(in the rows, 128 means zero)
Facts:
{pluklok,kepem,klikos,ranol,ketreran,netos,fude,grutraplu,trukigi,skufar,rugri,ketris,litru} ω skebu
{kufluk,musel,gruzital,vapibrin,toflek,vubrok,brosek,tumuk} ω dodeplum
{buteto,ridor,kovom,lorisu,bretrigrir,brodru,grimi,bules,skoma,trutros} ω milubru
{dritufler,femazon,gagem,fofotra,febuk,grager} ω pliplo
{zaskol,paskor,grabruk,buvuga,senum,dekim,zogril,stostibrul,bavom,mibin,gulam,bestuk} ω plobil
{plomum,bigren,rosu,skeplime,livi,luplon,gunoskil,klosos,trovok,grabrin,pagrim,bimasik,stadros} ω nimom
{bilolel,grutrel,noluken,nebron,loze,gruklom,lisekle,klemul} ω kazi
{vobro,somu,klutras,zizesi,saklavis,kiplor,trabulor,kare} ω bruzutu
{nodas,grokimik,stamafa,klaskil,trusan,deni,zudu,stibe} ω pude
{vuve,zemis,naklupu,skazus,sudrok,klugru,mibur,groze,klazur,driflam,fafo,drinem} ω mebapos
{ritren,skaplun,rovu,tezo,pelol,sadi,stobrul,vopo,bafer,totrem,fika,stiplom,nupon} ω zukur
{radrem,zopi,flastak,regagran,klasam,gipen} ω muzin
{lako,plaklon,stilun,kogrosis,vinazu,klalil} ω mumil
{brigen,bigrok,flebor,sofil,grake,brirepa,neba} ω kepluk
{grusam} ω volil
{dobratrom} ω pogu
α:
vobro > trabulor > kiplor > saklavis > somu > kare > klutras > zizesi
zemis > vuve > mibur > klugru > naklupu > drinem > klazur > groze > driflam > sudrok > fafo > skazus
stamafa > klaskil > deni > trusan > stibe > nodas > grokimik > zudu
dekim > senum > bestuk > stostibrul > bavom > zogril > mibin > buvuga > gulam > zaskol > paskor > grabruk
rovu > bafer > sadi > vopo > tezo > totrem > pelol > stiplom > ritren > stobrul > nupon > fika > skaplun
skeplime > pagrim > luplon > bimasik > stadros > plomum > bigren > klosos > trovok > rosu > livi > gunoskil > grabrin
stilun > lako > plaklon > klalil > kogrosis > vinazu
skufar > netos > ranol > klikos > trukigi > kepem > ketreran > fude > ketris > grutraplu > rugri > pluklok > litru
brirepa > flebor > brigen > bigrok > grake > sofil > neba
nebron > lisekle > loze > noluken > klemul > bilolel > gruklom > grutrel
gipen > regagran > klasam > zopi > flastak > radrem
tumuk > gruzital > vapibrin > toflek > musel > vubrok > kufluk > brosek
trutros > grimi > lorisu > skoma > kovom > ridor > bules > bretrigrir > brodru > buteto
grager > fofotra > femazon > dritufler > gagem > febuk
[pluklok,fude] φ trukigi
[kufluk,vubrok] φ gruzital
[ridor,bretrigrir] φ bules
[paskor] φ gulam
[plomum] φ livi
[plomum,bigren,gunoskil] φ pagrim
[plomum,livi] φ trovok
[bilolel,lisekle] φ grutrel
[bilolel] φ klemul
[bilolel,loze] φ nebron
[vobro] φ trabulor
[vuve,klazur] φ skazus
[vuve] φ fafo
[ritren,vopo] φ stobrul
[radrem] φ flastak
[bigren] φ rosu
[kepem] φ pluklok
[kepem] φ grutraplu
[femazon] φ febuk
[femazon] φ fofotra
[grabruk,buvuga] φ senum
[stamafa] φ zudu
[stamafa,stibe] φ trusan
[klikos,ranol] φ skufar
[plaklon,klalil] φ lako
[lorisu] φ grimi
[naklupu,groze] φ klazur
[naklupu] φ klugru
[gruzital,brosek,tumuk] φ vubrok
[vapibrin] φ tumuk
[klaskil] φ stibe
[zopi,klasam] φ regagran
[zopi] φ klasam
[skazus] φ mibur
[livi,klosos] φ stadros
[flastak] φ zopi
[trusan,zudu] φ deni
[bretrigrir] φ kovom
[bretrigrir] φ buteto
[bretrigrir] φ brodru
[zogril] φ paskor
[luplon] φ plomum
[fude,skufar] φ klikos
[flebor,sofil] φ brirepa
[grutraplu,skufar] φ ranol
[brodru,skoma] φ lorisu
[stobrul] φ nupon
[kogrosis] φ stilun
[trukigi] φ ketris
[regagran] φ gipen
[vinazu] φ klalil
[trovok,stadros] φ luplon
[vopo] φ ritren
[vopo] φ totrem
[vopo,nupon] φ pelol
[vopo,fika] φ tezo
[stostibrul] φ buvuga
[trabulor] φ zizesi
[bafer,fika] φ stiplom
[febuk] φ gagem
[klalil] φ plaklon
[vubrok] φ musel
[brosek] φ toflek
[totrem] φ fika
[totrem] φ rovu
[brirepa] φ brigen
[mibin] φ zogril
[zudu] φ stamafa
[loze] φ bilolel
[gruklom] φ noluken
[fika] φ bafer
[bimasik] φ bigren
[bestuk] φ dekim
[grager] φ femazon
[drinem] φ driflam
[stibe] φ klaskil
[litru] φ netos
[litru] φ kepem

Known rows:
[136 119 142 104 121 124 112 151 150 119 133 107 127 134 130 149 146 124
 140 133 117 132 127 129 126 142 116 158 146 129 130 105 130 127 122 116]: zaskol
[137 123 108 119 134 123 137 117 151 121 136 129 140 114 142 127 134 130
 159 130 143 148 126 132 130 126 130 129 125 132 116 111 136 128 126 133]: ketreran
[127 120 119 117 128 128  87 138 158 126 126 108 119 143 125 128 147 130
 163 125 125 135 119 143 115 129 123 112 147 130 150 103 129 136 141 140]: buteto
[108 134 139 156 133 136 142 132  94 136 133 137 139 119 122 130 144 138
 112 134 123 123 124 161 133 128 134 107 120 132 146 132 122 126 108 142]: zemis
[128 130 123 136 127 136 160 133  89 154 125 140 134 114 123 141 122 127
 122 133 124 132 131 129 130 137 134 127 119 122 131 147 126 117 112 131]: grager
[127 128 123 137 128 136 160 133  89 154 127 139 135 115 123 141 123 128
 119 133 125 130 132 129 129 136 134 127 119 123 131 146 126 118 112 132]: vobro
[112 133 154 145 132 116 103 137 161 105 132 113 126 128 128 126 157 132
 145 142 119 129 119 157 130 121 124 110 148 135 160  99 127 160 135 138]: fafo
[132 125 128 116 125 121 129 130 154 129 124 127 130 118 139 139 130 130
 142 134 124 130 137 126 131 130 123 124 125 116 135 123 129 108 123 130]: zudu
[140 125 119 120 133 115 129 132 158 123 136 117 132 104 139 138 139 122
 177 140 136 155 117 127 128 128 128 130 148 136 135 109 138 170 142 134]: rugri
[121 125 122 138 129 138 140 130  98 134 130 129 135 134 106 122 125 131
 109 126 129 121 118 147 123 131 135 122 128 138 124 120 127 141 122 134]: brirepa
[106 132 148 149 135 132 108 123 114 108 131 127 131 129 132 113 151 137
 117 119 126 119 122 153 131 119 133 119 121 144 141 128 122 134 124 136]: klugru
[121 129 132 130 132 133 109 119 125 110 127 119 127 144 125 113 129 129
 125 118 133 124 125 130 125 127 132 130 125 142 116 112 126 135 134 129]: musel
[135 139 133 117 130 132 118 122 134 138 135 140 115 131 104 124 116 137
 129 134 121 131 132 113 134 123 121 122 109 128 122 140 129 130 149 129]: pliplo
[136 138 133 117 130 131 118 121 134 138 136 140 115 131 105 124 114 137
 133 134 120 132 132 112 135 123 122 122 110 127 121 140 129 130 149 130]: muzin
[114 118  93 143 134 136 106 136 141 149 167 119 138 178 117 128 101 102
   6 119 144  88 102 145 131 118 119  63 140 162 114 129 130 169 133 126]: pagrim
[120 120 120 137 128 138 123 125 108 118 132 128 134 145 104 108 131 132
 103 119 132 117 110 156 117 122 133 128 130 147 121 118 128 151 129 130]: lako
[127 124 123 136 127 135 143 131 101 136 128 139 132 124 120 126 128 131
 113 126 127 124 124 139 124 128 132 132 125 131 127 141 127 129 119 127]: klaskil
[120 122  99 139 133 132 112 139 144 160 164 126 135 159 140 141 101 100
  16 118 140  95 112 123 138 121 117  71 131 148 119 155 129 146 130 121]: luplon
[118 123 120 138 129 139 130 127 101 124 131 125 137 143 100 113 125 132
 107 124 131 118 111 157 119 128 136 122 130 147 121 109 127 152 126 136]: nebron
[130 130 111 130 130 115 114 153 189 166 161 114 125 146 153 169 105  91
  58 143 132 113 124 104 143 131 108  66 155 131 141 140 132 155 137 122]: livi

Rows:
No name comes twice in this set of rows, the named rows included.
[118 133 145 135 129 121 130 131 153 126 127 132 134 104 151 144 151 137
 142 141 119 131 141 140 141 127 123 112 116 112 157 128 125  99 112 138] : groze
[123 124 105 122 132 117  94 148 197 149 162 103 129 162 138 154 105  96
  48 133 136 100 114 124 138 125 111  58 151 147 133 115 131 166 146 128] : rosu
[134 117 135 103 121 129 114 141 150 115 134 115 132 139 130 141 145 130
 128 127 121 127 133 136 127 140 114 156 133 127 120 105 129 105 113 116] : buvuga
[141 129 143 103 125 140 112 137 123 131 144 128 116 144 102 137 131 136
 123 130 113 131 133 113 132 137 111 165 115 131 108 130 129 114 130 112] : plobil
[125 133 102 136 134 126 123 135 167 170 161 129 131 153 160 159  99  97
  40 132 141 109 139  98 147 130 110  67 129 124 118 152 129 110 120 119] : plomum
[115 133 151 136 130 116 112 137 156 117 129 118 129 113 139 139 153 133
 146 142 118 130 129 147 136 125 124 108 136 127 163 113 125 136 128 140] : sudrok
[137 121 146 112 121 123 112 151 150 119 133 108 123 138 128 147 150 121
 144 137 117 137 125 128 124 142 113 164 155 129 132 104 130 137 122 112] : paskor
[131 123 137 118 125 135 119 133 129 118 134 119 129 149 133 133 143 128
 123 122 126 130 136 126 126 141 117 163 131 126 107 112 128  97 108 111] : zogril
[135 141 128 131 119 109 131 138 148 124 114 107 120 129 124 122 125 119
 168 138 136 129 124 114 124 123 126 131 193 110 156 120 126 154 143 114] : skaplun
[126 127  99 129 132 122 119 138 180 164 161 125 133 155 156 157  99  98
  43 134 140 105 134 110 145 127 108  63 131 126 123 141 130 114 122 121] : bigren
[121 114 115 148 128 132 149 132 109 148 117 143 128 136 124 129 101 114
  85 130 122 116 124 139 112 135 141 102 110 133 119 131 129 145 122 142] : skeplime
[129 134 135 130 130 129 137 125 117 135 124 132 126 121 144 136 126 126
 134 125 129 134 140 108 135 133 130 134 119 121 124 143 126 107 122 126] : kogrosis
[130 124 142 117 126 139 116 135 112 118 134 116 128 145 133 135 140 127
 120 117 125 129 134 119 128 142 121 167 127 134 110 120 127 105 113 113] : bavom

The same things again, as new rows of numbers:
Known rows:
[112 101 114 133 147 168 128 124 150 143 133 137 110 129 176 137 122 133
 130 125 124 142 116 126 133 140  99 108 111 107 125 122 138 121 121 141
 140 133 135 120 143 141]: rosu
[107 113 116 127 120 147 125 119 114 150 137 144 149 137 138 134 127 136
 125 118 144 132 124 129 149 118 107 130 118 151 135 151 127 126 127 128
 140  90 134 130 116 119]: bigren
[ 91 136 123 138 113 146 125 129 125 158 156 167 151 141 154 122 128 144
 133 110 135 129 107 128 160  69 119 131 114 156 120 166 126 127 135 127
 150  64 141 140  75 127]: plomum
[125 126 122 135 141 109 130 129 143 130 126 133 111 123 136 126 127 124
 132 132 121 129 126 125 115 134 132 118 116 108 118 111 131 129 130 132
 131 132 129 124 134 148]: klemul
[125 134 140 138 150 130 133 135 159 125 120 132 121 126 144 126 134 127
 130 158 131 144 128 127 133 145 126 119 117 102 112 127 140 120 138 144
 124 151 129 135 162 133]: sudrok
[133 131 131 127 124 131 123 129 105 126 117 135 146 135  99 130 132 130
 124 125 135 131 134 131 146 130 114 137 140 148 137 146 128 122 131 132
 123 131 130 127 135 111]: brodru
[121 108 109 133 150 173 130 130 154 145 142 132 106 129 183 143 123 136
 127 131 123 142 120 125 135 144  95 113 120 104 125 121 134 115 122 138
 140 138 130 119 140 134]: grabrin
[125 137 144 125 127 115 128 128 119 127 117 132 161 133 101 126 138 128
 124 152 150 136 141 131 147 140 128 138 127 145 128 152 131 123 141 134
 120 120 129 139 150 108]: groze
[127 137 141 123 125 103 128 125 114 127 119 132 162 133  96 128 139 127
 122 156 155 133 147 131 146 143 129 143 125 146 129 152 129 123 143 132
 122 109 127 137 146 108]: klazur
[124 144 140 124 127 101 129 131 122 133 124 134 160 132 105 125 137 127
 125 154 148 133 144 130 140 142 135 138 124 144 124 147 127 126 146 129
 122 109 127 142 140 111]: drinem
[148 152 120 130 123 136 121 149 111 121 115 145 134 134  91 124 132 136
 122 103 122 127 138 130 142 118 120 150 144 159 139 130 127 110 118 130
 130 151 137 131 133 114]: paskor
[133 121 138 113 119 127 125 119 108 120 127 117 143 128  99 128 132 127
 120 129 143 111 144 129 133 133 127 143 140 143 142 137 123 129 129 123
 134  96 128 125 116 114]: regagran
[130 134 124 126 120 110 125 128 106 133 125 134 147 134 103 130 131 128
 125 127 137 128 137 130 137 128 125 137 134 149 133 140 124 127 133 124
 125 115 127 129 125 118]: febuk
[130 129 137 117 116 125 123 134 123 134 133 120 142 130  99 125 129 126
 120 111 135 129 137 128 129 122 127 134 127 149 136 133 125 136 128 117
 122 103 127 137 127 106]: vapibrin
[129 111 128 129 140 122 130 120 145 120 127 120 108 120 128 127 128 123
 126 135 133 117 132 125 116 136 132 126 116 102 126 113 130 129 125 130
 135 122 129 120 134 143]: deni
[126 114 128 131 138 125 131 126 151 125 130 123 109 121 133 125 127 124
 128 133 131 120 126 125 116 130 136 123 116 104 123 113 131 131 124 129
 134 125 129 125 131 143]: brigen
[141 169 125 108 101 108 115 165 148 161 145 121 150 142 112 129 126 117
 120  64 126 193 137 125 125 120 103 111 101 176 130 102 147 155 123 104
  89 106 114 149 177  78]: vubrok
[127 123 124 133 139 128 131 128 146 127 127 128 111 125 145 127 127 125
 131 133 126 129 123 126 120 130 130 119 117 107 120 114 134 128 126 133
 131 138 128 124 135 144]: dobratrom
[126 120 120 138 139 128 130 127 144 125 118 133 113 128 142 127 127 125
 132 133 132 135 120 127 126 129 128 120 117 107 120 118 139 125 126 138
 129 150 128 123 147 143]: grutrel
[127 122 123 134 139 128 131 128 147 126 127 128 111 125 144 127 126 125
 131 133 127 129 123 126 120 131 131 120 119 106 120 114 134 128 126 133
 131 138 128 124 135 144]: grusam

Rows:
No name comes twice in this set of rows, the named rows included.
[137 136 125 123 116 120 123 140 117 122 120 136 134 128  76 116 130 131
 120 102 131 110 141 129 124 113 144 153 128 158 141 124 122 123 116 121
 135 117 138 137 120 120] : bestuk
[129 130 127 128 121 127 125 129 110 128 118 134 147 135 104 128 131 129
 125 124 139 131 131 131 142 125 121 135 134 148 134 143 129 124 130 130
 123 132 129 130 135 115] : bretrigrir
[125 122 126 132 140 115 129 131 151 131 129 128 109 121 134 125 126 123
 129 125 122 130 125 125 113 131 132 117 113 108 120 109 132 132 126 129
 128 128 130 127 136 142] : toflek
[136 142 124 126 119 110 120 141 111 125 118 144 135 127  73 118 130 131
 121 100 123 113 142 129 125 117 139 150 128 161 140 124 121 122 120 122
 132 117 140 134 121 122] : stostibrul
[140 141 113 141 140 135 127 146 147 118 112 146 103 128 126 120 127 131
 130 109 114 132 125 126 123 121 131 132 120 120 124 103 139 113 113 140
 134 173 138 128 148 145] : zaskol
[ 88 125 136 134 113 161 125 129 136 156 163 157 146 137 146 117 128 145
 130 105 137 119 106 127 155  61 125 133 112 152 125 168 123 130 131 124
 153  52 145 144  64 124] : luplon
[129 126 135 122 123 113 123 125 105 129 125 129 142 128  91 128 132 128
 122 124 133 117 140 130 133 131 124 138 133 146 138 141 120 129 133 122
 127 103 131 127 120 115] : klalil
[120 135 150 119 141 128 137 127 160 121 129 118 128 123 144 119 133 123
 132 160 135 126 136 124 117 145 146 124 114 105 114 115 138 130 135 137
 137 115 128 138 138 138] : zemis
[150 153 117 132 124 138 122 152 115 122 120 146 132 135  96 125 132 137
 122 106 122 127 138 130 142 118 120 152 147 156 138 130 127 108 119 129
 129 154 135 131 131 111] : grabruk
[131 127 124 138 144 140 129 135 148 125 121 134 109 128 146 129 127 128
 131 131 120 138 120 127 129 131 119 118 126 106 120 117 138 121 127 140
 128 162 129 123 147 140] : buteto
[129 131 123 128 119 120 126 128 110 131 122 134 148 135 106 129 131 128
 125 127 141 130 131 130 140 125 125 137 132 148 133 141 127 127 131 126
 124 125 127 130 130 116] : gruklom
[121 110 127 124 118 144 132 144  98 150 113 112 154 130  94 130 120 122
 129 138 126 112 105 134 126 125 127 107 196 147 137 150 109 115 128 132
 114 224 114 138 117  89] : grutraplu
[119 128 143 132 147 103 133 129 159 128 126 130 121 119 127 121 133 123
 129 156 134 130 135 126 118 146 141 121 106 103 112 120 132 129 140 135
 128 119 131 136 148 139] : klugru
[131 132 130 123 124 106 123 125 101 130 124 132 145 129  95 130 132 128
 124 127 130 121 141 130 134 136 121 137 136 149 137 139 121 127 135 124
 126 103 129 125 122 117] : flastak
[129 126 135 122 123 112 123 128 109 130 126 131 143 128  89 127 131 128
 122 121 132 118 139 129 132 129 127 138 134 147 136 140 120 129 134 123
 127 103 131 130 119 114] : skoma

The same things again, as new rows of numbers:
Known rows:
[124 129 119 127 128 124 130 121 121 126 127 124 139 133 122 131 120 139
 132 139 150 126 131 123 141 145 133 159 113 135 129 129 142 125 112 126]: dobratrom
[125  95 166 135 151 141 124 129 120 191 123 120 118 162 126 138 163 160
 123 107 145 121 147 105 138 147 128 152 145 157 136 119 133 113 163 121]: vinazu
[123 106 154 137 175  42 134 116 123 103 137 133  98 155 126 131 127 141
 151 139 102 115 122  93 149  85 174  97 123 151 158 106 120 158 155 130]: sofil
[149 109 152 111 129 174 123 120 112 136 127 133 136 121 132 125 132 138
 113 140 148 129 103 100 161 131 117 101 180 115 125 123 157 106 146 140]: rosu
[132 128 117 139 132 159 130 118 134 115 132 121 119 146 128 126 118 110
 119 109 143 130 120 122 108  84 115 120 128 119 122 133 106 107 116 135]: pliplo
[138 145 100 119  98 145 129 135 139 107 129 136 156 103 128 122 117 119
 124 137 133 136 123 152 125 147 125 132 121 103 116 138 137 120 112 130]: fofotra
[118 116 174 118 149 145 112 141 109 141 113 120  99 133 127 140 126 141
 126 139 133 119 103  98 156 125 112  94 178 132 124 109 141 118 125 140]: klosos
[ 90 141 136 122 141  95 149 128 120 101  99 111 109 110 123 126 119  78
 124 142 102 127 142 132 138 115 107  96 122 181 145 130 127 174  98 134]: drinem
[129 116 127 128 130 141 137 120 117 140 130 129 123 133 129 122 146 127
 127 128 129 129 131 113 134 137 134 131 135 139 133 127 130 137 148 128]: sudrok
[134 123 124 140 135 154 130 118 135 117 131 121 119 144 130 126 123 108
 120 108 142 129 124 125 109  82 113 119 131 122 121 135 103 104 116 135]: kazi
[134 127  92 128 131 134 135 119 115 107 143 140 116 133 122 114 131 124
 143 144 107 128 115 113 126 144 155 115 127 121 130 126 130 151 149 133]: bilolel
[132 120 123 139 132 154 128 119 131 117 131 120 117 145 129 126 122 107
 121 110 138 130 123 123 108  85 111 121 127 120 122 131 103 109 113 134]: muzin
[128 113 126 130 130 146 138 122 117 143 129 129 122 136 127 123 147 131
 126 129 128 129 132 113 134 137 133 132 132 139 135 126 131 135 147 128]: zaskol
[136 121  96 132 141 170 126 108  89 162 146 136 109 130 136 112 141 140
 130 136 100 130 125  97 115 160 132 130 143 129 127 126 141 138 156 129]: zudu
[ 97 140 121 128 127 133 128 158 134 125 113 115  99 137 113 137 130 119
 139 130 117 122 127 140 118 147 123 131 125 144 117 122 115 137 105 131]: stostibrul
[127 115 152 136 125 126 124 145 134 150 124 129 106 151 116 139 154 165
 141 110 134 122 126 128 127 139 144 170 133 119 119 116 111 131 134 123]: mibin
[136 153 117 121 118 123 117 126 129 114 132 132 150  94 139 124  98 121
 125 140 129 134 121 147 121 135 114 110 120 109 122 138 143 116 111 127]: grimi
[137  97 101 145 128  80 147 136 145 135 140 130 122 148 125 123 118  98
 115 112 136 134 159 121 151 123 130 148  99 150 139 133 143 151 198 116]: nupon
[130 135 110 120 113 151 135 132 136 119 126 127 149 117 127 125 125 115
 119 135 136 132 132 139 132 145 123 119 125 126 125 139 138 123 132 129]: toflek
[118 153 151 119 125 122 127 110 129 127 123 128 163 116 130 128 155 151
 138 125 109 123 140 150  96 130 146 130 113 136 142 131 103 117  85 124]: trukigi

Rows:
No name comes twice in this set of rows, the named rows included.
[117 129 179 119 148 129 105 150 120 129 113 119 105 125 126 145 108 136
 131 145 138 117  99 112 151 117 106  90 172 121 115 111 141 116 104 141] : bimasik
[139  98 145 134 118 152 134 130 128 156 131 137 119 154 119 126 174 160
 131 109 133 127 128 117 130 145 150 181 143 115 123 124 118 132 156 124] : paskor
[146 130  79 123 117 139 134 118 125  98 148 144 138 119 129 113 123 123
 135 148 108 133 113 122 130 143 153 119 126 107 128 133 134 135 146 135] : klemul
[122 136 128 133 137 180 129  97 131 115 131 123 147 148 133 123 151 127
 129 106 127 123 133 137  72  90 133 112 112 131 140 141  86  78  95 134] : skebu
[118 126 111 113 122 136 161 109 116  99 115 124 144 102 130 110 128  74
 110 143 108 138 143 129 146 123 114 104 121 162 148 145 140 169 124 134] : driflam
[119 135 159 133 165   9 117 134 143  79 134 129 112 136 126 144  94 142
 157 146 106 113 111 124 141  75 165  88 114 129 147 109 116 144 120 127] : flebor
[121 102 170 120 159 164 125 129  98 150 115 120  89 144 127 132 143 143
 126 136 135 118 106  86 160 128 118 102 182 145 128 110 146 130 140 141] : gunoskil
[143 155  85 118 107 114 119 133 141  79 145 146 147 103 131 122  95 123
 140 152 122 131 104 146 124 135 142 103 113  85 117 136 135 118 115 132] : nebron
[122 148 125 123 132 116 117 129 122 125 129 127 129 107 136 131 106 120
 129 139 120 129 124 137 120 134 114 111 127 124 124 127 136 129 110 127] : lorisu
[106 143 156 126 142 121 131 109 116 141 118 123 138 132 127 130 167 152
 141 122 100 120 142 138  97 132 149 132 116 159 147 120  97 131  92 125] : fude
[133 135 106 143 116  50 131 156 171 110 137 129 132 122 128 136  77  97
 122 121 142 133 149 155 143 113 119 133  83 124 124 137 142 131 160 115] : bafer
[134 116  88 163 136 116 131 130 145 128 143 124  90 150 131 124  86  79
 116 104 140 139 139 124 105  91 107 145 103 121 113 135 110 130 148 125] : zukur
[123 145 103 117 101 148 127 149 148 104 122 128 141 113 121 130 117 116
 129 135 137 132 127 157 125 150 122 128 120 116 114 138 127 120 109 130] : senum

